What can hang from each mark
J_905: J_363 J_380 J_440 J_920
J_728: J_440 J_607 J_750
J_607: J_920
J_458: J_440 J_472 J_728 J_750
J_945: J_380 J_728
J_235: J_380 J_920
J_380: J_440 J_945
J_472: J_607 J_905 J_920
J_363: J_235 J_472
J_750: J_440 J_458 J_472 J_607

Each row is shifted at random along 4 fixed directions that mean nothing.
Known rows, with every way that one mark hangs from another
J_945(J_380(J_440) J_728(J_607 J_750(J_458(J_472(J_920))))): [ 1.444 -4.058 -7.026 -4.957 -0.769 -1.029  1.864  0.156 -3.055 -0.776
  1.124 -2.752  4.688  4.350  0.981  4.871 -3.815  1.532  0.443  1.036
  6.185 -0.506 -5.566  3.947 -2.039  0.200 -0.014  1.317  2.759  2.121
 -4.508 -0.651  4.708 -0.689  0.517  1.554  2.248 -0.462  1.456  1.191
  2.385]
J_728(J_440 J_750(J_458 J_472)): [-0.389 -2.496 -5.660 -3.965  0.353 -1.060  3.460  1.007 -4.408 -1.741
  1.533 -2.271  4.000  3.432  5.467  5.005 -2.079  4.755 -0.486  2.071
  1.300 -1.440 -5.397  6.872 -2.513  2.219  0.201  0.319  0.801  0.540
 -1.644 -4.075 -0.111 -1.865  2.025  0.815  2.113 -1.792  2.509  0.535
  3.466]
J_472(J_607(J_920) J_905(J_363(J_235) J_380(J_945) J_440)): [-0.436 -5.869 -5.051 -3.216 -2.616  1.035 -1.767 -0.584 -0.082 -1.391
  4.933 -2.819  4.586  5.889 -1.779 -2.838  1.253  2.059  5.873 -2.825
 -4.687  2.985 -3.037 -4.669  1.197 -3.392  3.738 -1.523  3.410  5.822
 -2.498  0.867 -1.124  1.072  1.265  0.648  3.247 -5.954 -1.111  7.295
  3.936]
J_380(J_440 J_945(J_728(J_607(J_920)))): [ 2.423 -4.367 -2.417 -3.180  0.066  4.993 -0.887  0.328  1.750  1.124
  0.728 -2.720  1.990  0.111 -3.700 -1.094 -2.960 -2.480 -0.706 -2.078
  5.214  3.314 -0.304  4.157  2.420 -5.250  0.893  1.878  3.801  2.609
 -5.125  3.311  7.969 -1.849 -2.384  0.497 -3.191 -2.576  0.358 -0.263
 -2.231]
J_905(J_363 J_440 J_920): [ 0.707 -2.783 -1.847 -1.411  1.975  0.834 -0.482  1.412 -0.258 -0.166
  0.867 -2.010  2.026 -1.119 -1.270 -1.194  0.224 -0.170 -3.292  0.070
 -2.246  0.958  1.842  2.220  1.216 -1.445  0.244  1.874  0.405  2.746
 -2.309  1.223 -0.221 -2.558 -0.829  1.429  2.589 -3.370  0.117  1.534
 -0.605]
J_363(J_235(J_380 J_920) J_472): [-0.346 -3.555 -3.408 -5.531  0.589 -3.613  1.295  1.655 -2.832 -2.028
  3.063 -2.020  1.171  4.652  1.417  0.362 -2.866 -1.056  1.167 -0.600
 -3.457  0.200 -6.010  4.026  0.141 -2.128 -0.149  0.657  1.652  3.445
  1.661 -0.852  0.598 -5.567  2.745 -0.682  1.056 -4.636  0.278  4.578
  1.309]
J_728(J_750(J_440 J_458 J_472(J_920))): [-1.317 -4.444 -3.067 -0.440 -1.228  2.828  2.408 -0.436 -1.472  2.836
  0.221 -0.777  0.984 -0.301  1.563  1.748  0.265  6.190 -1.112  1.864
  0.680  2.773 -0.745  8.172 -0.166  2.481  0.679 -2.381  0.584  1.658
 -3.845  1.911  2.350  3.283 -1.521 -0.350 -1.033  0.399  1.011 -2.973
  1.894]
J_750(J_440 J_458(J_472) J_607): [-0.509 -5.516 -3.510  2.682 -3.473  2.898  1.404 -0.423 -1.981  1.303
  2.928 -1.528  3.079  2.980  0.839 -1.168  2.530  4.514  4.365 -1.203
 -0.865  3.715 -0.430  2.454  0.177 -0.881  1.833 -2.990  3.584  0.874
 -2.300  0.421  3.460  3.351 -1.240  2.280 -0.018 -1.305  0.657  1.413
  2.024]
J_458(J_472(J_607) J_728): [ 2.461 -2.981 -0.433 -0.620  0.981 -0.568  1.010  0.782 -0.117  0.561
  0.102 -0.985  2.979  0.612 -1.591 -1.352 -0.067  1.267 -1.093 -0.423
  4.531  2.581 -1.741  5.515  1.437 -3.203  0.344  1.842  2.782  2.089
 -0.750 -0.966  4.565  2.237 -1.444 -1.783  0.263 -1.892  0.680  0.570
 -1.934]
J_380(J_440 J_945(J_728(J_607 J_750(J_472(J_905))))): [ 1.194 -3.014 -4.313 -1.663  1.170  2.601 -0.128  1.986 -0.468 -0.933
  1.489 -3.306  2.789  0.440  0.316  2.956 -4.059  6.238 -1.709  0.642
  7.583  1.961 -0.936  5.727  0.136 -1.371 -0.955  1.590  2.291  3.146
 -3.536 -0.746  6.524 -1.303 -0.830 -1.346  0.876 -1.285  2.504  1.072
  2.831]
J_363(J_235(J_380(J_945) J_920) J_472(J_607 J_905(J_440))): [-3.273 -3.229  1.521 -1.157  0.648  1.171  0.824 -2.106  0.858  2.764
 -0.623 -1.326 -1.353 -3.750 -0.070 -1.120 -0.659  4.464 -2.834  0.186
 -2.665  2.953 -0.255  6.684  3.976  4.182 -0.928 -3.249 -4.863  1.042
 -1.594  5.011  3.628  1.034 -0.338 -2.806 -1.451 -1.918 -0.568 -3.954
  4.506]
J_235(J_380(J_440 J_945(J_728(J_750(J_458 J_607)))) J_920): [ 1.544 -6.052 -0.743 -0.923  0.538  3.010  1.454  0.334  1.595  3.059
  1.454 -3.717  1.830  1.032 -5.262 -3.414 -1.605 -2.643  0.863 -3.255
  1.867  4.690 -0.055  7.056  2.323 -2.489  0.906  0.061  5.184 -2.733
 -6.504  3.723  7.852 -0.422 -3.228  1.442 -5.696 -1.260  0.714  0.215
 -0.993]
J_728(J_440 J_750(J_472(J_905) J_607)): [ 1.718 -2.123 -1.352 -1.458 -1.403  3.983  2.368 -0.369  0.267  1.316
  1.555 -1.582  4.233  3.385  0.884 -1.048  0.111  0.774  1.489 -0.848
  1.879  2.939 -4.289  3.798  1.198 -2.349  3.456  0.449  3.079  0.344
 -5.155 -0.570  2.946  3.312  0.007 -1.075  0.032 -2.433  1.964  0.365
  0.158]
J_472(J_607 J_905(J_363(J_235) J_380(J_440)) J_920): [-2.220 -3.123 -4.362 -3.796 -0.147 -1.233 -0.373 -1.461 -0.690 -1.271
  1.791 -1.158  3.163  2.084 -0.335 -1.055 -1.305  2.846  0.857  0.423
 -2.134  2.330 -2.421 -0.178  0.944  0.954  1.599 -1.934 -1.124  3.851
 -2.230  0.074  0.964  1.648  0.372 -0.722  3.763 -2.826 -0.443  3.072
  5.354]
J_458(J_472(J_920) J_750): [ 0.242 -1.316 -4.593 -4.525 -3.749 -0.783  2.364 -2.069 -1.969  0.890
  1.410  0.126  3.979  6.347  3.581  2.494  0.721  0.679  4.167  0.959
  1.028 -0.148 -7.190  0.922 -1.066 -1.569  2.865 -0.876  1.218  3.491
 -0.799 -0.383 -1.094  1.717  3.607 -1.556  0.777 -1.635  0.100  1.001
  1.702]
J_363(J_235(J_380(J_440 J_945))): [-2.667 -3.845 -2.545 -1.745  0.077  2.761 -0.535 -0.068  0.237 -0.217
  1.988 -3.572  0.370  0.935 -1.416 -0.858 -2.544 -0.651  1.170 -2.337
 -3.602  2.412  0.425  3.692  2.151 -1.212 -0.242 -0.459  0.796  3.988
 -0.426  0.290  4.995 -3.668  0.891  0.171 -3.007 -2.385  0.417  1.708
  2.478]
J_750(J_440 J_458(J_472)): [ 0.349 -5.514 -4.085  1.159 -1.119  2.615  0.675  1.719 -1.971  0.185
  1.983 -1.938  2.886  1.423 -0.157 -0.568  0.519  5.362  1.288 -0.896
  0.045  2.729  0.861  4.393 -0.398 -2.008  0.548 -0.405  4.132  3.381
 -2.147 -0.423  2.451 -0.178 -1.137  1.828 -0.249 -1.530  0.663  2.157
 -0.414]
J_905(J_363 J_380(J_440 J_945(J_728)) J_920): [-0.731 -0.670 -3.694 -4.407 -2.541  3.575  0.796 -3.599  1.259  0.880
  0.936 -2.828  3.179  3.270 -3.357 -2.194  0.686 -4.340  3.064 -1.284
 -2.915  1.628 -1.830 -2.760  1.353  0.792  2.491 -1.272  0.314  1.855
 -5.168  5.838  2.150 -0.852 -0.849  2.952 -1.061 -2.609 -0.187 -0.684
  1.646]
J_380(J_440 J_945(J_728(J_607 J_750(J_458)))): [ 2.749 -3.767 -3.828 -3.287  1.543  3.493  1.483  0.966  0.247  0.757
 -0.025 -3.404  2.900 -0.918 -0.689  1.316 -2.892  1.835 -2.919 -0.470
  5.962  1.287 -1.095  7.551  0.648 -0.586  0.180  2.800  2.920  0.914
 -2.807  0.938  7.905 -3.949 -1.781 -0.368 -2.679 -0.465  1.877 -1.844
 -0.500]
J_380(J_440 J_945(J_728)): [-1.655 -0.977 -5.350 -2.612 -1.835  1.825  0.302 -1.767 -1.920 -1.322
  2.452 -2.686  2.257  3.402  1.017  1.947 -1.420  1.243  3.465  0.448
  1.105 -0.040 -1.834  2.142  0.400  0.657  0.371 -2.461 -0.024  2.173
 -1.652 -0.301  2.809 -1.433  1.578  2.855 -0.585 -1.848  0.425  0.263
  5.455]
J_905(J_363 J_380(J_440 J_945) J_920): [-3.550 -0.179 -4.867 -4.385 -0.689  0.788  0.896 -2.756 -1.046 -0.189
  0.223 -2.032  2.403  0.751  1.549  2.467 -0.724  0.037 -0.520  1.057
 -2.907 -0.087 -1.551 -0.702 -0.173  4.782  0.035 -1.688 -4.641  0.953
 -2.441  2.110 -0.193 -2.561  0.669  1.140  1.468 -2.056  1.169 -1.781
  5.387]
J_472(J_905(J_363 J_380 J_920)): [ 0.418  0.110 -2.866 -3.542 -1.509  1.075  0.767 -1.754  1.427  0.813
  1.202 -1.138  4.050  3.245 -1.734 -2.778  1.487 -1.070  1.349 -1.198
 -2.652  1.836 -2.619 -3.416  0.900 -0.465  3.440 -0.007  0.084  2.212
 -3.440  3.157 -2.460  0.814 -0.869 -0.815  1.990 -2.894 -0.682  1.138
 -0.219]
J_905(J_363(J_235(J_380(J_945(J_728))) J_472) J_440 J_920): [-1.040 -3.840  0.486 -2.127 -0.862  4.223  0.151 -1.807  1.952  2.174
  0.582 -3.002 -0.592 -1.320 -4.017 -4.324  1.190 -2.519 -0.529 -1.632
 -7.472  3.161  1.627  1.894  3.964  0.677  0.453 -0.491 -0.114  5.133
 -2.704  8.242  5.075 -2.323 -0.992  1.495 -1.476 -2.924 -0.790 -1.433
  0.019]
J_472(J_905(J_363(J_235) J_380(J_945) J_440) J_920): [-2.140 -4.044 -2.135 -2.369 -0.326  1.912 -1.186 -0.521  1.083  0.768
  1.127 -2.054  2.038 -0.943 -2.143 -2.633  0.377  4.888 -0.859 -0.220
 -3.875  2.719  1.438 -0.316  2.356  1.716  0.843 -1.341 -1.318  6.009
 -2.823  2.606  0.161  0.581  0.001 -0.131  1.193 -2.556 -0.788  1.386
  3.120]
J_728(J_607(J_920) J_750(J_472)): [-0.480 -3.283 -1.320 -0.224  1.169  0.773  0.477  1.320 -0.835  1.897
  0.087 -1.334 -0.043 -1.967  2.330  5.234 -2.310  2.296 -4.969  1.215
  4.563  2.258 -0.643  7.909 -0.003 -0.056 -1.507  1.205 -0.856  0.173
 -1.934  0.804  3.518  0.695 -1.980 -4.448  1.560 -0.587  1.796 -2.622
  0.346]
J_458(J_440 J_750(J_472 J_607)): [-1.050 -1.260 -1.037 -1.384 -1.188  0.793  3.616 -2.020 -1.637  1.888
 -0.431  0.015  1.867  1.088  2.011  0.943 -0.030  0.128 -0.614  1.748
  0.468  1.125 -4.241  6.240  0.412  2.044  0.917 -1.039 -1.434 -1.088
  0.134 -0.058  4.435  3.644  0.118 -1.123 -0.173 -0.581  2.799 -3.363
  1.680]
J_235(J_380(J_440 J_945(J_728)) J_920): [ 0.372 -3.107 -3.728 -3.514 -0.630  0.946  0.213  0.067  0.057 -0.460
  2.925 -3.680  2.339  5.195 -4.237 -2.008 -2.668 -3.647  4.318 -2.858
  1.131  1.822 -2.769  2.346  1.684 -4.170  0.949 -0.255  4.622  0.769
 -5.060  1.628  3.215 -2.657  0.489  3.071 -3.313 -3.508 -0.674  3.766
  0.860]
J_945(J_380 J_728(J_440 J_607)): [ 0.353  0.569 -4.113 -3.090 -1.532  0.629  2.257 -2.143 -1.395 -0.314
  0.636 -2.431  3.065  3.514 -0.506  2.031 -1.904 -3.772  0.760 -0.269
  3.113 -1.440 -5.223  2.546  1.492  1.966  1.183  0.922 -0.101 -0.650
 -3.556  0.200  3.027  1.263  0.659  2.698  1.604 -1.116  0.148 -2.063
  1.354]
J_945(J_380(J_440) J_728): [-0.235 -1.585 -3.454 -1.703  1.340  1.291  0.021  0.186 -1.401 -0.736
  0.910 -2.906  1.832  0.526 -3.707  1.046 -3.583 -2.760 -1.496  0.190
  1.668  0.414  0.383  5.075  0.688  0.303 -1.053  0.366  0.106  1.614
 -3.025 -0.389  4.615 -1.159 -1.108  2.580  0.455 -1.300  0.883  0.077
  1.065]
J_472(J_607 J_905(J_363 J_380(J_945(J_728)) J_440) J_920): [-0.180 -2.289 -0.202 -0.586 -0.965  3.341 -0.071 -3.039  2.878  3.058
  0.025 -1.344  2.792 -1.412 -5.992 -4.189  2.484  2.504  0.107 -0.701
  0.532  4.072  1.594  0.297  3.962  1.770  2.191 -2.831 -0.975  1.781
 -7.264  5.695  1.702  6.349 -2.802  0.213  0.333 -1.402 -1.799 -1.809
  2.163]
J_728(J_440 J_750(J_472)): [ 0.054 -0.856 -3.682 -3.497 -0.843  1.511  2.809 -0.232 -2.258 -0.507
  1.243 -2.071  3.291  4.006  3.400  3.304 -1.073 -0.186  0.643  0.757
  0.570 -0.439 -5.487  4.936 -0.641 -0.098  1.686  0.948  1.275  1.117
 -2.852 -1.995  0.178 -0.694  2.292 -0.151  0.996 -2.373  2.006 -0.077
  1.471]
J_458(J_728 J_750(J_440)): [-2.841 -3.480 -7.720  2.886 -4.241 -1.819 -1.204  0.319 -3.755 -1.627
  5.497 -2.501  0.597  6.969  1.807  1.961  1.320  3.586  6.996  0.381
 -1.906  1.336 -0.542  1.920  0.257 -1.119  1.284 -2.363  4.250  4.998
  0.825 -3.359  1.213  2.600  1.488  3.144  3.599 -1.069  0.541  4.837
  5.910]
J_363(J_235(J_920) J_472(J_905(J_380 J_440))): [-0.446 -1.568 -2.092 -6.770 -0.698 -0.046  1.775 -1.249 -0.841 -0.016
  0.433 -1.716  2.141  2.055  0.606 -0.963 -0.743 -0.347 -0.495  0.987
 -4.525  0.016 -5.723  1.353  1.007  1.602  1.922 -1.217 -1.613  4.368
 -1.114  3.716 -0.193 -3.045  1.311 -0.911  1.032 -4.177 -0.180 -0.245
  1.691]
J_458(J_440 J_750(J_472(J_920))): [-2.462 -4.033 -0.191  1.889 -1.100  1.429 -0.077 -0.371 -0.386  2.625
  0.536 -0.828 -0.730 -0.317 -1.464 -0.519 -0.399  3.302 -0.450  0.861
 -0.264  4.115  2.145  6.497  1.701 -1.086 -0.440 -1.423  1.285  2.810
 -3.200  1.961  3.986  5.390 -1.926 -0.612 -0.795  0.206  1.441 -0.922
  0.432]
J_945(J_380 J_728(J_440)): [-1.470 -0.127 -1.593  0.232 -2.397  3.187  1.061 -3.053 -0.126  1.637
  0.798 -2.564  1.233  2.086 -3.285 -0.746 -0.110 -4.232  1.876 -1.078
 -0.994  1.022 -0.472  2.936  2.634  1.978  1.232 -1.433 -0.071 -0.317
 -5.262  2.674  2.683  3.793 -0.866  3.475 -0.787 -0.425 -0.548 -2.913
  0.794]

Rows
[-1.727 -2.844 -4.536 -3.457  1.335  0.076 -0.046  0.157 -1.150 -0.668
  0.516 -2.506  0.824 -0.611 -0.247  4.308 -4.945 -0.569 -2.427  0.075
  4.572  0.682 -1.143  5.865  1.059  0.374 -2.269 -0.174 -1.685  0.781
 -3.419  0.145  5.975 -2.506 -0.680  0.853 -0.119 -1.138  0.628 -1.495
  3.764] | J_235(J_380(J_440 J_945(J_728(J_607(J_920)))))
[ 0.346 -3.772 -1.860 -0.501 -0.398 -0.181  0.388  0.607 -1.168  0.658
  0.945 -0.781  3.370  0.683  1.988  0.705  0.071  4.219 -0.941  1.203
  0.062  1.749 -0.762  2.207  0.174 -1.489  0.673 -0.510  0.201  3.404
 -2.073 -0.002  2.336  2.600 -0.296  0.158  3.049 -1.933  1.749  1.085
  2.460] | J_458(J_472(J_905(J_440 J_920)) J_750(J_607))
[-0.548 -0.615 -0.632  0.116 -0.607  1.805  0.797 -1.862 -0.149  1.542
  0.867 -0.076  1.146 -0.804  1.317  0.052  1.005  4.762 -0.563  0.713
  0.976  2.961 -0.918  4.482  2.091  1.137  1.175 -2.467 -2.540  1.375
 -1.019  1.305  1.959  2.831 -0.873 -3.931  1.633 -1.450  0.332 -2.249
  2.822] | J_363(J_472(J_607 J_905))
[ 1.502 -3.821 -2.185 -1.074  1.300  2.060  1.266  1.163 -0.357  1.375
  0.701 -2.421  1.976 -1.290 -0.831  0.459 -1.011  4.317 -2.411 -0.072
  2.781  1.741  1.132  8.074  0.448  0.653 -0.499  0.835  1.820  1.026
 -1.368  0.327  4.133 -1.096 -1.831 -0.208 -2.560 -0.001  1.311 -1.754
 -0.111] | J_380(J_945(J_728(J_750(J_458))))
[ 1.058 -0.314  0.599 -2.817 -1.264  3.085  1.719 -3.246  1.663  2.898
 -0.460  0.547  1.817 -0.235  0.580 -2.338  1.454  1.676 -0.556  0.173
 -0.298  3.239 -2.911  2.760  2.657 -0.332  2.971 -1.747 -1.934  1.718
 -2.578  4.960  2.401  3.293 -1.699 -3.425 -0.260 -2.189  0.119 -3.816
  0.215] | J_363(J_472(J_607 J_905(J_920)))
[ 0.508 -2.076 -3.495 -3.965  1.172  0.217  1.407  0.237  0.145  0.600
  0.364 -3.364  1.304  1.444 -1.119  2.570 -4.127 -3.011 -1.479 -1.100
  5.158  0.520 -3.674  6.355  1.456 -0.470 -0.532  2.107  1.387 -1.588
 -4.210  1.643  5.307 -3.631  0.044 -0.292 -2.137 -1.174  0.780 -1.078
  1.376] | J_235(J_380(J_440 J_945(J_728(J_607 J_750))) J_920)
[-0.860 -4.459 -2.504  0.460  1.351 -2.757 -0.654  1.685 -1.989 -0.603
  0.394 -0.683  2.079 -0.585  2.216  2.587 -2.295  8.546 -2.847  2.134
  5.876  2.795  0.503  7.817  1.141 -0.574 -1.400  0.463  0.778  3.259
 -4.929 -3.787  3.336  5.724 -0.855 -0.144  3.899  0.094  1.737  0.478
  4.007] | J_458(J_472(J_607 J_905 J_920) J_728(J_440 J_750))
[-1.809 -2.509  0.447 -2.081 -0.639  0.458  1.014 -1.253 -0.698  1.911
  0.377 -0.930 -1.568 -0.702  1.656 -0.676 -0.516  0.572 -1.538  0.753
 -3.418  2.001 -1.680  5.817  1.927  1.569 -0.280 -1.377 -1.895  1.616
  1.176  4.434  2.567 -1.689  0.078 -2.270 -1.351 -2.136 -0.113 -2.578
  0.754] | J_363(J_235(J_920) J_472)
[ 1.807 -2.272 -4.292 -5.139 -0.351  2.536  3.317 -0.673 -1.279  0.197
  0.296 -2.385  4.190  2.177  1.499  1.014 -1.241  1.446 -0.095  0.085
  2.157 -0.622 -4.238  6.558  0.149  1.274  1.730  1.191  1.977  0.560
 -3.312 -0.526  2.930 -1.796  0.949  2.367 -2.576 -1.080  1.411 -2.344
  0.717] | J_380(J_945(J_728(J_440 J_750(J_458))))
[-1.392 -1.405 -0.806 -2.946 -0.686  3.020  0.716 -2.091  1.046  2.002
 -0.312 -2.466  1.783 -0.637 -1.754 -0.476  0.958 -1.084 -0.949 -0.418
 -3.898  1.187  0.082  0.461  2.006  1.694  1.067 -1.613 -2.167  2.660
 -3.612  4.400  0.717 -0.037 -1.403  1.215 -1.425 -2.302  0.473 -2.858
  1.305] | J_905(J_380(J_945) J_440 J_920)
[-0.628 -1.567 -3.456  0.416  0.002  1.569 -0.554 -0.486 -0.660 -0.001
  1.366 -3.538  0.980  0.668 -3.248  1.732 -2.911 -2.277 -0.582 -0.604
  3.425  1.156  0.642  3.621  1.623  0.450 -0.912  0.325  0.556  0.609
 -3.331  1.152  6.181  0.156 -1.947  1.549  1.292 -0.508  0.474 -0.442
  1.698] | J_945(J_380(J_440) J_728(J_607))
[-0.844 -2.397  1.057 -3.756  0.636  2.374  1.591 -2.358  1.967  2.562
 -0.996 -1.071 -0.095 -1.186 -1.961 -3.398 -2.060 -2.037 -1.742 -1.107
 -1.709  3.798 -3.099  6.289  3.623  0.005  1.387 -1.145 -1.515  0.775
 -2.920  5.567  5.833 -0.617 -0.987 -3.616 -2.918 -2.562 -0.578 -2.694
  0.358] | J_363(J_235(J_380(J_440) J_920) J_472(J_607 J_905))
[-1.100 -3.364 -2.480 -0.525 -0.016  0.206 -0.555  0.255  0.092  0.891
  1.648 -2.288  0.212  0.073 -1.835  2.047 -2.364  0.257 -0.610 -1.540
  3.526  2.388  0.227  4.470  2.151 -1.048 -1.467 -0.470  0.186  0.693
 -3.040  1.458  4.468  0.696 -1.768 -0.184 -0.501 -0.914 -0.422 -0.696
  1.767] | J_235(J_380(J_945(J_728(J_607(J_920)))))
[ 1.017 -0.227 -6.391 -7.062  2.056 -0.876  2.180  0.304 -2.839 -2.903
 -0.178 -1.845  3.810  0.638  3.366  5.107 -4.936  2.070 -3.119  2.415
  7.152 -2.914 -5.586  5.651 -0.645  1.950 -1.318  1.653 -2.207  1.256
  0.409 -3.156  4.653 -5.382  2.066  0.935  1.148 -1.910  1.949 -1.498
  4.176] | J_380(J_440 J_945(J_728(J_607)))
[ 1.561 -2.240 -2.348 -0.190 -2.847  6.909 -0.226 -1.858  2.621  2.521
  1.802 -3.979  1.471  2.538 -2.827 -1.065  0.258 -3.239  3.194 -3.051
  2.912  3.483 -0.449  2.211  3.057 -3.473  2.943  1.056  4.857  1.594
 -4.801  4.576  7.235 -0.304 -1.351 -0.531 -3.634 -0.948  0.346 -1.086
 -0.610] | J_380(J_440 J_945(J_728(J_607 J_750)))
[-1.593 -2.469 -4.869 -7.847 -1.175 -0.210  0.777 -0.929 -2.228 -2.261
  1.861 -2.112  3.248  2.962  3.480  1.296 -1.229  4.562  0.853  1.628
 -6.033 -0.777 -5.137 -1.327 -0.139  2.083  1.042 -1.949 -2.618  8.304
  0.452  1.201 -0.088 -3.774  2.522  1.042  2.832 -4.650  1.542  1.488
  5.805] | J_363(J_235 J_472(J_905(J_380(J_945) J_440 J_920)))
[-0.711 -4.749 -1.622  6.453  0.675  3.495 -2.038  2.121  0.226  2.159
  1.533 -3.530 -1.703 -3.090 -5.378  1.032 -1.414  0.791 -3.453 -1.380
  2.304  4.251  6.721  7.762  3.004  0.127 -1.982  1.453  2.581  1.298
 -4.311  1.858  7.324  3.198 -4.933  1.080  1.252  1.494  1.249 -1.190
 -0.487] | J_945(J_380 J_728(J_607 J_750(J_440)))
[ 3.001 -3.262 -2.548 -4.425 -0.646  2.053  0.772  0.788  1.606  1.265
 -0.942 -2.150  4.260  2.154 -1.645  0.267 -1.978 -2.623 -2.010 -1.488
  5.282  2.817 -4.344  2.863  1.419 -4.235  2.514  4.590  4.322  3.762
 -7.373  1.435  4.950  1.189 -2.079 -1.762  0.520 -1.665  1.416 -0.702
 -4.135] | J_458(J_472(J_905(J_380)) J_728(J_440 J_607(J_920) J_750))
[ 2.068 -3.377 -5.070 -6.459  0.186 -0.253  3.562 -0.093 -2.899  0.185
 -1.276  1.572  4.655  1.758  3.427  3.784 -1.943  0.121 -2.458  2.002
  3.559 -0.630 -7.962  7.161 -1.588 -0.972  1.659  1.557 -0.486  2.122
 -0.391 -2.155  2.025  0.215  2.039 -1.553  1.296 -2.532  1.878 -1.528
 -0.030] | J_458(J_472(J_607(J_920)) J_750(J_440))
[ 2.233 -2.488 -2.190 -3.233 -0.517  2.933  3.452 -0.577 -0.797  1.326
 -1.041 -1.986  3.939  1.109  0.487  0.507 -0.522 -0.424 -1.327 -0.001
  2.146  0.506 -3.054  6.812 -0.042  0.078  1.510  1.793  2.739  0.603
 -4.728  1.521  3.752 -0.275 -0.507  1.452 -1.984 -0.257  1.062 -3.185
 -2.216] | J_945(J_728(J_440 J_750(J_458(J_472))))
[ 2.395 -2.546 -2.476 -3.153 -0.398  3.040  2.087  0.058 -0.066  0.892
 -0.135 -1.573  5.154  0.919  0.274 -1.408  0.612  4.261 -0.404 -0.126
  1.703  0.828 -2.558  2.667 -0.071 -1.254  2.377  0.248  1.785  3.301
 -3.029  1.030  0.683 -0.881  0.039 -0.492 -0.597 -2.253 -0.304 -0.110
 -1.226] | J_750(J_458(J_472(J_905(J_440))))
[ 0.890 -2.770 -3.516 -2.847 -1.648  1.914  0.533  0.291 -0.649  0.387
  2.600 -1.820  3.629  4.444  0.917  0.811  0.177  4.002  2.440  0.714
  1.134  1.670 -3.609  1.879  0.126 -3.011  2.915 -1.003  3.073  5.062
 -4.871 -0.009 -1.101  2.287  1.357 -0.933  1.916 -2.907  0.203  2.941
  2.253] | J_728(J_750(J_472(J_905(J_440) J_920)))
